The rows lie along a hidden order. The number after each row says roughly how far along it the row is, from 0 to 30. A new part has a new order.
[ -6  -3 -14  -4   1 -11 -12 -20   5 -15  22  -3  10 -21 -35   3   0   2
  -1  -3  -6  -5  -4  -1  -1  -4] : 25
[  9  -3  -5   0  -6  -3   1   6   6  -4 -22   0  -5 -15   9 -11   0  -2
  11   0   6   2  -5  -1  -3  -8] : 24
[ -4   0   1  -6  11   2  10 -15   8  -5   1   0   1  15 -16   5  -3   2
   4   0 -13  -4   0 -12  10   5] : 26
[ -1   0  -5  -1   0  -4  -3 -14   3  -4  19   0   1  -4 -11   4   2  -1
   6   0   2   1   1  -2   3  -2] : 16
[  0  -4  -8  -2  -1  -5  -6  -2  -1 -11   7  -1   7  -9 -34  -7  -2   1
  -5  -2  -7  -5  -3  -4   2   1] : 18
[  8  -2  -5   0  -7  -3   2   3   7  -6 -22   0  -5 -12  12 -10   1  -2
  10  -1   4   2  -7   0  -3 -10] : 24
[ -6   1  -2  -2  10   0   4 -19   4 -10  12   1   2   4 -53  11  -2   2
  22   1  -6  -2  -6  -9  13   2] : 9
[  3  -1   7  -4  -3   1  11   1  -3   8   2  -3   0  -6 -19  -8 -13  -2
 -25   1  -5  -2   6   2  -3  -3] : 6
[  9  -5   4   3  -7   3  10  25   3   0 -54   0  -4  -7  10 -20  -2  -3
  -2   1   2   0  -7   1  -3  -7] : 27
[  7   1 -13  -1  -3 -11  -7 -12  12 -10  18   1  -1 -25   6  -4   4  -1
  22  -3   7   2  -5  -2   0 -11] : 20
[ -1  -1  -5   1  -1  -2   2  -6   2  -1   3   0   0   3 -17   0   0   0
   2   1   1   1   0  -1   3   0] : 15
[  2   2  -1  -5  -2  -9   2 -17   4   1  33  -2  -1 -18 -24  -2  -8   0
  -9   0   0  -1   5   1   0  -6] : 8
[-1 -2 -3  0  0 -2  0 -5  0 -3 10  0 -4 -3 -6 -4  0 -1  4  0 -1  1  0  0
  4  0] : 18
[  5   0   8   0   3   7   7  22   0   2 -20   1  -5  -2 -27 -12  -8  -1
  -2  -3  -8  -1   4   1   0  -3] : 5
[  3   2  -7  -1   2  -5  -3  -6   9  -7  15   2   1 -16 -12   1  -1   0
  20  -4  -1   2   1  -3   1  -7] : 9
[ -5  -3 -12  -3  -1  -8 -11 -16   3 -14  17  -2  10 -14 -42   2  -1   1
  -7  -4 -11  -6  -4  -1   0  -3] : 26
[ -2  -4  -2  -4  -1   1  -3   3  -2  -6 -14  -3   8  -6 -46  -8  -5   1
 -15  -2 -12  -6  -3   1   0   1] : 25
[  0  -5   0  -1  -3   9  13  10   2  -3  -6   0  -2   7 -26 -10  -1   0
  -9  -3  22   4   6  -5  -6  -2] : 0
[ -2   1  -5   0   2  -4  -1  -9  -1  -3  -3   0   1   5 -17   7   2  -1
   5  -1   7   0  -4   0   2  -1] : 13
[  9  -2   1   0  -6   4   4  11   4   0 -32   0  -5  -9   0 -18  -2  -2
   5   0  -1   1  -4  -1  -3  -7] : 21
[ -5  -1   2  -5  10   7  11  -8   5  -7  -2   0   0  14 -24   5  -3   2
   9   1 -14  -5  -1 -11  11   7] : 20
[  0  -3   2  -1  -2   5   8   7  -1   1 -13   0  -4   4 -20  -7  -4  -1
  -8   0   1   1   2  -1  -3   0] : 10
[  5  -8  -3   1  -6 -12  -6   0  -4 -11  14   0   6  -9 -16 -28   0   0
  -5  -3  10  -5  -3  -1   8   9] : 2
[ -6   1  -5  -4   9  -3   5 -25   9  -9  16   1   4   9 -33   8  -2   2
  16   0  -7  -4  -3 -12  12   3] : 17
[ -3   3  -6   1   3  -3  -2 -10   1  -3   4   0   1  -2 -18   5   2  -1
   7  -2   7  -1  -3   2  -1  -1] : 11
[  0  -3   7  -1  -1   7   7   8  -4   3 -12   0  -5  11  -9  -4  -4  -1
 -12   2  -4   0   1   2   2   1] : 17
[-12   0  -2  -5  10   1   8 -18   8  -7   7   1   2   9 -26   5  -3   2
  13   1 -11  -4  -2 -11  14   4] : 21
[ -6   1   3  -3   8   2   9 -16   2 -10  -2   1   2   8 -54  10  -4   1
  18   1  -7  -1  -5  -9  15   3] : 10
[  0  -6  -1  -3   0  -2  -3   8  -2  -9   8  -2   6  -5 -35 -12  -4   0
 -13  -2  -8  -7  -2   0   1   3] : 18
[  6   2  -1   1   3  -1   0  -1   6  -4   9   1  -1 -14 -22  -3  -3   0
  15  -4  -5   1   2   1   8  -5] : 6
[ -5   2  -7  -3  10  -4   0 -31   6 -13  27   1   5  -6 -45  15   0   2
  30   1  -4  -1  -6 -12  14   1] : 11
[ -3  -5  -3  -3   1  -2  -6  -3   0  -9  -6  -2   7  -4 -48  -6  -3   1
 -11  -2  -8  -6  -3   1  -1   0] : 23
[ -4   0   3  -7  10   4  12  -8   5  -3  -5   1   1  15 -18   1  -4   2
   3   0 -12  -5   0 -12  11   6] : 25
[ -4  -1   2 -11  10   5  14  -2  11  -1  -8  -1   0  22   7  -1  -5   2
  -2   0 -22  -7   3 -15  11   9] : 30
[  3   2  -3   0   4  -5  -1  -3   8  -5  17   2  -1 -13 -14  -2  -3   0
  15  -4  -1   3   2  -2   1  -6] : 6
